Below is a small trained network, with its code and all its weights. Each question gives an input and a class and asks what happens when units are switched off, that is, made to give their printed mean instead of their output.

import numpy as np


def w(rows, s, z=0):
    codes = np.array(rows[::2]) - 128.0
    scale = np.full(codes.shape[1], s)
    scale[-1] = z or s
    return codes * scale


def f(y):
    return np.maximum(y, 0)


def log_softmax(a):
    a = a - a.max(-1, keepdims=True)
    return a - np.log(np.exp(a).sum(-1, keepdims=True))


def net(x, mask):
    res = np.array(x, float).reshape(1, 5) / 4 @ E
    y = f(res @ A[0][:, :-1].T + A[0][:, -1])
    res = res + np.where(mask, y, B[0][:, -1]) @ B[0][:, :-1]
    return log_softmax(res[-1] @ U[:, :-1].T + U[:, -1])


A, B = {}, {}
E = w([
[9,119,185,70,192],'x0',
[52,199,131,222,94],'x1',
[117,24,147,231,228],'x2',
[127,122,129,128,123],'x3',
[128,127,130,128,126],'x4',
],0.011)
A[0] = w([
[47,117,139,79,157,148],'neuron 0',
[85,186,133,166,100,125],'neuron 1',
[100,178,116,149,89,101],'neuron 2',
[122,90,143,131,150,65],'neuron 3',
[105,154,112,124,100,142],'neuron 4',
[85,136,135,251,149,19],'neuron 5',
[145,144,127,115,96,203],'neuron 6',
[151,139,141,84,99,215],'neuron 7',
[84,189,113,151,90,100],'neuron 8',
[147,146,128,53,108,182],'neuron 9',
[81,107,131,117,156,44],'neuron 10',
[51,157,160,71,142,42],'neuron 11',
[24,107,145,98,202,2],'neuron 12',
[162,107,131,67,104,197],'neuron 13',
[68,119,130,27,157,107],'neuron 14',
[174,35,137,149,197,118],'neuron 15',
[143,131,141,118,131,144],'neuron 16',
],0.024,0.0057)
B[0] = w([
[31,68,184,134,98,232],'neuron 0',
[176,69,111,102,55,200],'neuron 1',
[171,128,170,81,142,185],'neuron 2',
[147,141,118,92,165,167],'neuron 3',
[151,119,140,90,108,168],'neuron 4',
[75,252,106,229,118,236],'neuron 5',
[151,187,110,78,142,176],'neuron 6',
[111,182,89,109,110,195],'neuron 7',
[177,69,141,88,98,197],'neuron 8',
[76,186,142,167,111,216],'neuron 9',
[107,149,103,76,144,178],'neuron 10',
[110,22,123,217,26,222],'neuron 11',
[71,142,31,37,152,252],'neuron 12',
[85,157,65,143,75,206],'neuron 13',
[93,164,235,141,177,237],'neuron 14',
[201,22,105,125,149,249],'neuron 15',
[116,130,118,130,119,144],'neuron 16',
],0.042,0.022)
U = w([
[56,192,92,129,120,207],'0',
[189,150,173,80,113,103],'1',
[55,176,223,192,122,140],'2',
[119,69,208,132,88,39],'3',
[223,87,124,193,183,203],'4',
[147,210,139,247,156,146],'5',
[98,77,136,85,230,2],'6',
],0.011,0.0031)

Each question gives the input, the list of numbers given to net, and the class t.
The units are the neurons (one row each of A and B). Each row of codes is followed by its name. A weight is (code - 128) times the scale printed after its matrix; where a second scale follows, it is the last column's (A, B and U).
mask holds one flag per neuron, in row order. A switched-off neuron (its flag False) gives its mean, the last column of its row in B, instead of its output. The means were averaged over made-up inputs and are rounded, as every weight is.
A unit's drop is (log p(t) with every unit on - log p(t) with that unit switched off) / (log p(t) with every unit on - log p(t) with every unit switched off).
The circuit of an input: a set's keep is (log p(t) with only the set's units on - log p(t) with every unit switched off) / (log p(t) with every unit on - log p(t) with every unit switched off). Starting from the 12 units with the biggest drops (on a tie, the unit counted first), units are removed one at a time, each time the one whose removal leaves the highest keep (on an exact tie, the one counted first), for as long as the keep stays at least 0.8.
units of the circuit, in order: the units of the circuit, biggest drop first
most important unit: the unit with the biggest drop
top k neurons: the k neurons with the biggest drops, biggest first
drop of u: that unit's drop, to one decimal
input [-2,5,2,2,-7], class 5: most important unit	neuron 5
input [-5,-8,1,-1,-2], class 4: top 2 neurons	(neuron 15; neuron 12)
input [6,-4,1,-4,7], class 6: units of the circuit, in order	(neuron 12; neuron 5)
input [0,5,-2,3,3], class 1: top 2 neurons	(neuron 0; neuron 11)
input [0,7,1,-6,6], class 5: top 3 neurons	(neuron 5; neuron 12; neuron 0)
input [0,5,-8,1,-6], class 1: top 3 neurons	(neuron 0; neuron 6; neuron 2)
input [6,1,-5,2,8], class 3: top 2 neurons	(neuron 5; neuron 11)
input [-1,6,1,-2,-8], class 5: top 3 neurons	(neuron 5; neuron 12; neuron 0)
input [2,-8,-8,-6,8], class 2: top 2 neurons	(neuron 14; neuron 12)
input [4,-1,-1,-2,-2], class 2: top 2 neurons	(neuron 15; neuron 14)
input [6,0,3,2,5], class 6: top 3 neurons	(neuron 12; neuron 13; neuron 9)
input [-7,4,-2,2,1], class 1: drop of neuron 3	0.0
input [-7,5,0,4,-1], class 1: drop of neuron 8	0.1
input [7,-2,-5,2,-1], class 2: top neuron	(neuron 14)
input [-5,6,4,-7,3], class 5: drop of neuron 5	0.6
input [-6,-1,5,-4,-1], class 4: drop of neuron 15	0.3
input [-7,6,1,-1,-6], class 5: top 2 neurons	(neuron 5; neuron 12)
